Below is a small trained network, with its code and all its weights. Each question gives an input and a target symbol and asks what happens when units are switched off, that is, made to give their printed mean instead of their output.

import numpy as np


def w(rows, s, z=0):
    codes = np.array(rows[::2]) - 128.0
    scale = np.full(codes.shape[1], s)
    scale[-1] = z or s
    return codes * scale


def f(y):
    return y / 2 * (1 + np.tanh(0.7978845608 * (y + 0.044715 * y**3)))


def softmax(a):
    e = np.exp(a - a.max(-1, keepdims=True))
    return e / e.sum(-1, keepdims=True)


def log_softmax(a):
    a = a - a.max(-1, keepdims=True)
    return a - np.log(np.exp(a).sum(-1, keepdims=True))


def net(x, mask):
    ids = ['Δαβγηλξπτ'.index(c) for c in x.split()]
    T = len(ids)
    res = E[ids] + P[:T]
    u = 0
    for l in range(2):
        r = res
        for j in range(2):
            rows = slice(4 * j, 4 * j + 4)
            q, k, v = (r @ M[l][rows].T for M in (Q, K, V))
            z = softmax(np.where(np.tri(T) > 0, q @ k.T / 4**0.5, -1e9)) @ v
            o = O[l][rows]
            res = res + np.where(mask[u + j], z, o[:, -1]) @ o[:, :-1]
        u += 2
        y = f(res @ A[l][:, :-1].T + A[l][:, -1])
        res = res + np.where(mask[u : u + 4], y, B[l][:, -1]) @ B[l][:, :-1]
        u += 4
    return log_softmax(res[-1] @ U[:, :-1].T + U[:, -1])


Q, K, V, O, A, B = {}, {}, {}, {}, {}, {}
E = w([
[213,205,200,179,102,81,64,111,218,166,157],'Δ',
[73,29,189,154,161,100,166,133,90,207,73],'α',
[120,106,187,82,135,113,102,47,196,127,147],'β',
[159,153,175,75,241,153,162,94,142,85,150],'γ',
[100,152,112,143,175,151,216,46,82,173,147],'η',
[163,181,73,47,121,232,114,59,95,163,133],'λ',
[93,135,77,147,92,184,170,228,195,19,198],'ξ',
[28,167,37,108,142,66,103,161,79,73,150],'π',
[137,110,115,54,87,59,254,209,58,121,91],'τ',
],0.016)
P = w([
[187,132,143,210,185,112,141,142,152,178,76],'0',
[121,126,211,179,79,131,137,129,152,102,135],'1',
[211,142,254,92,196,54,109,113,103,72,82],'2',
[21,122,151,139,75,107,235,98,71,183,154],'3',
[106,118,95,151,14,118,166,82,23,61,116],'4',
[10,131,180,97,26,123,146,187,76,100,134],'5',
[69,242,154,96,138,19,212,149,230,166,78],'6',
[71,165,127,67,93,109,114,59,84,194,77],'7',
[209,166,166,190,221,178,14,108,32,2,136],'8',
],0.0091)
Q[0] = w([
[128,96,201,81,115,80,138,118,154,108,157],'0.h0',
[114,90,104,170,163,94,135,136,128,167,107],'0.h0',
[192,64,163,117,105,151,131,157,149,128,135],'0.h0',
[112,229,119,113,148,121,172,117,147,162,180],'0.h0',
[156,193,74,123,73,93,132,1,115,61,186],'0.h1',
[226,8,44,111,74,143,122,113,123,153,139],'0.h1',
[176,118,131,194,125,117,137,139,77,47,77],'0.h1',
[111,157,113,154,93,99,188,104,158,191,68],'0.h1',
],0.0077)
K[0] = w([
[146,152,108,155,102,124,186,116,28,117,103],'0.h0',
[153,131,202,140,89,93,66,172,196,90,97],'0.h0',
[130,104,135,168,163,224,50,159,103,152,65],'0.h0',
[109,176,91,98,75,155,168,71,151,64,61],'0.h0',
[140,129,162,1,133,111,76,174,92,106,108],'0.h1',
[166,174,191,134,215,112,127,110,186,94,170],'0.h1',
[127,189,136,107,211,50,147,120,156,173,82],'0.h1',
[181,55,135,159,84,147,68,140,28,64,166],'0.h1',
],0.008)
V[0] = w([
[181,186,104,172,160,171,77,98,117,137,161],'0.h0',
[183,135,76,94,1,92,138,124,77,142,113],'0.h0',
[101,130,115,109,203,175,129,116,91,173,217],'0.h0',
[202,172,91,128,132,87,99,144,93,119,162],'0.h0',
[172,136,93,199,152,101,113,202,69,127,159],'0.h1',
[81,126,59,114,153,121,105,189,45,98,118],'0.h1',
[82,122,201,191,101,143,102,118,83,212,125],'0.h1',
[156,108,160,76,133,130,169,182,96,122,106],'0.h1',
],0.0072)
O[0] = w([
[95,107,108,78,154,174,205,62,73,133,76,48],'0.h0',
[214,187,101,136,144,102,137,180,137,132,171,146],'0.h0',
[116,106,85,138,127,143,209,107,187,120,127,120],'0.h0',
[184,70,113,163,135,82,100,143,118,87,112,126],'0.h0',
[205,51,73,143,116,122,79,48,110,36,79,164],'0.h1',
[56,100,175,62,77,72,143,76,87,92,182,254],'0.h1',
[99,115,81,196,57,135,79,116,170,72,136,91],'0.h1',
[75,41,86,92,238,114,105,98,108,118,254,154],'0.h1',
],0.0076,0.0071)
A[0] = w([
[126,145,211,65,115,161,61,54,33,189,177,83],'0.n0',
[236,210,221,36,86,254,148,90,130,167,222,254],'0.n1',
[79,154,111,147,244,61,129,139,93,57,69,252],'0.n2',
[191,66,208,111,95,128,225,159,154,124,173,39],'0.n3',
],0.0054,0.0027)
B[0] = w([
[94,125,91,138,99,90,131,164,180,91,164,188],'0.n0',
[140,131,65,46,13,110,96,128,66,174,115,192],'0.n1',
[142,177,179,150,92,147,140,122,96,161,138,255],'0.n2',
[143,196,181,99,176,183,145,68,68,100,5,154],'0.n3',
],0.011,0.0073)
Q[1] = w([
[142,134,173,90,176,138,128,143,127,190,153],'1.h0',
[168,183,174,102,149,151,157,127,195,58,47],'1.h0',
[139,101,30,118,146,101,164,199,169,160,141],'1.h0',
[77,170,140,122,32,123,124,77,59,133,155],'1.h0',
[129,148,1,113,128,170,154,90,106,120,117],'1.h1',
[114,200,122,123,96,122,91,114,176,99,56],'1.h1',
[208,217,102,137,189,124,88,97,144,90,160],'1.h1',
[171,53,131,198,218,131,117,156,147,98,49],'1.h1',
],0.0081)
K[1] = w([
[134,158,73,123,64,111,152,212,228,87,44],'1.h0',
[194,43,37,168,158,173,122,56,87,107,182],'1.h0',
[192,27,160,66,47,68,141,117,217,92,102],'1.h0',
[23,202,106,63,159,139,117,177,98,56,181],'1.h0',
[160,249,154,20,27,127,34,165,189,81,164],'1.h1',
[110,255,127,94,115,153,133,124,128,97,225],'1.h1',
[193,204,53,50,241,134,137,115,201,112,194],'1.h1',
[168,59,161,208,143,173,82,31,98,191,135],'1.h1',
],0.0053)
V[1] = w([
[150,94,130,120,135,129,106,43,149,187,108],'1.h0',
[148,86,64,190,93,174,211,77,97,104,193],'1.h0',
[109,221,70,214,175,60,120,66,99,150,92],'1.h0',
[132,158,114,97,85,88,50,161,145,156,144],'1.h0',
[100,73,186,104,119,137,151,116,152,133,91],'1.h1',
[183,169,83,104,72,185,126,132,172,2,168],'1.h1',
[65,163,128,88,195,195,76,85,87,124,163],'1.h1',
[164,97,147,64,133,146,149,109,40,182,88],'1.h1',
],0.0078)
O[1] = w([
[118,155,72,120,76,174,97,122,221,219,131,1],'1.h0',
[27,88,67,132,175,88,254,114,119,188,157,123],'1.h0',
[55,217,127,164,205,78,55,69,179,96,129,188],'1.h0',
[148,188,117,138,148,127,108,167,105,101,86,204],'1.h0',
[213,176,141,183,125,147,174,192,119,180,177,114],'1.h1',
[131,61,112,69,111,131,133,100,119,159,84,152],'1.h1',
[172,136,201,118,34,170,94,26,202,93,127,132],'1.h1',
[188,178,101,92,119,96,176,155,193,77,141,158],'1.h1',
],0.0086,0.0093)
A[1] = w([
[180,108,156,110,78,121,92,171,235,174,96,14],'1.n0',
[146,166,70,137,184,192,53,73,3,131,160,169],'1.n1',
[160,79,121,63,87,125,170,111,109,163,141,188],'1.n2',
[159,129,226,211,144,44,183,182,117,157,76,1],'1.n3',
],0.0057,0.00091)
B[1] = w([
[177,97,180,131,98,134,103,112,85,194,139,140],'1.n0',
[112,85,138,50,5,2,204,149,241,200,108,239],'1.n1',
[126,79,63,205,148,135,243,200,107,128,124,202],'1.n2',
[62,32,72,114,70,225,8,76,190,72,179,253],'1.n3',
],0.0077,0.0063)
U = w([
[117,153,86,157,155,102,86,189,124,147,40,140],'Δ',
[105,108,90,171,80,136,70,161,144,126,144,76],'α',
[110,191,157,112,112,166,90,196,83,187,85,159],'β',
[135,156,176,108,93,144,142,142,143,158,131,91],'γ',
[86,164,111,106,137,129,120,141,146,180,118,158],'η',
[121,167,85,93,94,130,132,158,152,140,82,65],'λ',
[166,55,174,176,129,88,146,161,98,147,54,253],'ξ',
[104,175,187,153,101,93,129,76,84,99,1,199],'π',
[169,128,125,105,213,46,104,206,126,154,207,38],'τ',
],0.0066,0.0035)

Each question gives the input, a string of symbols that net reads in full, and the target symbol t.
The units are the heads (4 rows each of Q, K, V and O) and the neurons (one row each of A and B). Each row of codes is followed by its name. A weight is (code - 128) times the scale printed after its matrix; where a second scale follows, it is the last column's (O, A, B and U).
mask holds one flag per unit, layer by layer, with each layer's heads first. A switched-off unit (its flag False) gives its mean, the last column of its rows in O or B, instead of its output. The means were averaged over made-up inputs and are rounded, as every weight is.
A unit's drop is (log p(t) with every unit on - log p(t) with that unit switched off) / (log p(t) with every unit on - log p(t) with every unit switched off).
The circuit of an input: a set's keep is (log p(t) with only the set's units on - log p(t) with every unit switched off) / (log p(t) with every unit on - log p(t) with every unit switched off). Starting from all 12 units, units are removed one at a time, each time the one whose removal leaves the highest keep (on an exact tie, the one counted first), for as long as the keep stays at least 0.8.
units of the circuit, in order: the units of the circuit, biggest drop first
most important unit: the unit with the biggest drop
top k neurons: the k neurons with the biggest drops, biggest first
top k neurons in layer l: the k neurons of layer l with the biggest drops, biggest first
drop of u: that unit's drop, to one decimal
input ξ τ Δ π Δ τ τ π λ, target λ: units of the circuit, in order => 0.n1; 1.n1
input ξ τ η, target τ: units of the circuit, in order => 0.h1; 1.h1
input π β α Δ τ τ π Δ α, target α: units of the circuit, in order => 1.n3; 1.h1
input α α ξ Δ β α λ, target λ: units of the circuit, in order => 0.n1; 1.h1
input π α α π ξ ξ Δ, target ξ: most important unit => 1.h0
input λ π λ λ ξ, target λ: units of the circuit, in order => 0.n1; 1.h1; 0.h0; 1.h0
input β β η π γ ξ Δ, target ξ: top 3 neurons => 0.n1; 0.n2; 1.n2
input τ τ ξ π ξ λ ξ γ, target ξ: units of the circuit, in order => 1.h0; 1.h1
input η ξ ξ, target η: units of the circuit, in order => 1.h0; 0.h0; 0.h1
input η λ α, target α: units of the circuit, in order => 1.n3; 1.h1
input π ξ Δ ξ ξ, target Δ: units of the circuit, in order => 0.h1; 1.h1; 0.n1
input Δ α ξ, target Δ: units of the circuit, in order => 0.h1; 1.h1
input π α β π π ξ π, target π: units of the circuit, in order => 0.h1; 1.h0
input π γ τ π τ, target τ: units of the circuit, in order => 1.h1
input β η τ π η π, target π: units of the circuit, in order => 1.h1; 1.h0
input γ λ π τ, target λ: units of the circuit, in order => 0.n3; 1.h1; 1.n3
input λ λ ξ η τ γ, target τ: top 3 neurons => 1.n3; 1.n2; 1.n1
input ξ α ξ λ α λ β β, target λ: units of the circuit, in order => 0.n1; 1.h1; 0.h0; 0.n0
input π τ Δ, target τ: top 2 neurons => 0.n2; 0.n1
input Δ β Δ ξ, target β: top 2 neurons in layer 0 => 0.n2; 0.n1
input ξ τ Δ π τ, target Δ: top 2 neurons => 0.n1; 0.n2
input α α ξ, target α: most important unit => 0.h1
input π τ τ ξ λ ξ α β, target ξ: top 2 neurons => 1.n2; 0.n1
input ξ π Δ α α π α λ τ, target α: top 3 neurons => 1.n3; 0.n1; 0.n3
input π β π Δ β β ξ λ γ, target ξ: top 2 neurons => 0.n1; 0.n2
input π π γ τ π Δ, target τ: top 2 neurons in layer 0 => 0.n2; 0.n0
input τ β π ξ π β ξ, target π: most important unit => 0.h1
input π ξ α ξ, target ξ: top 2 neurons => 1.n3; 1.n2
input γ π τ, target γ: drop of 0.h1 => 0.4
input Δ τ ξ γ η, target ξ: drop of 1.h1 => 0.2
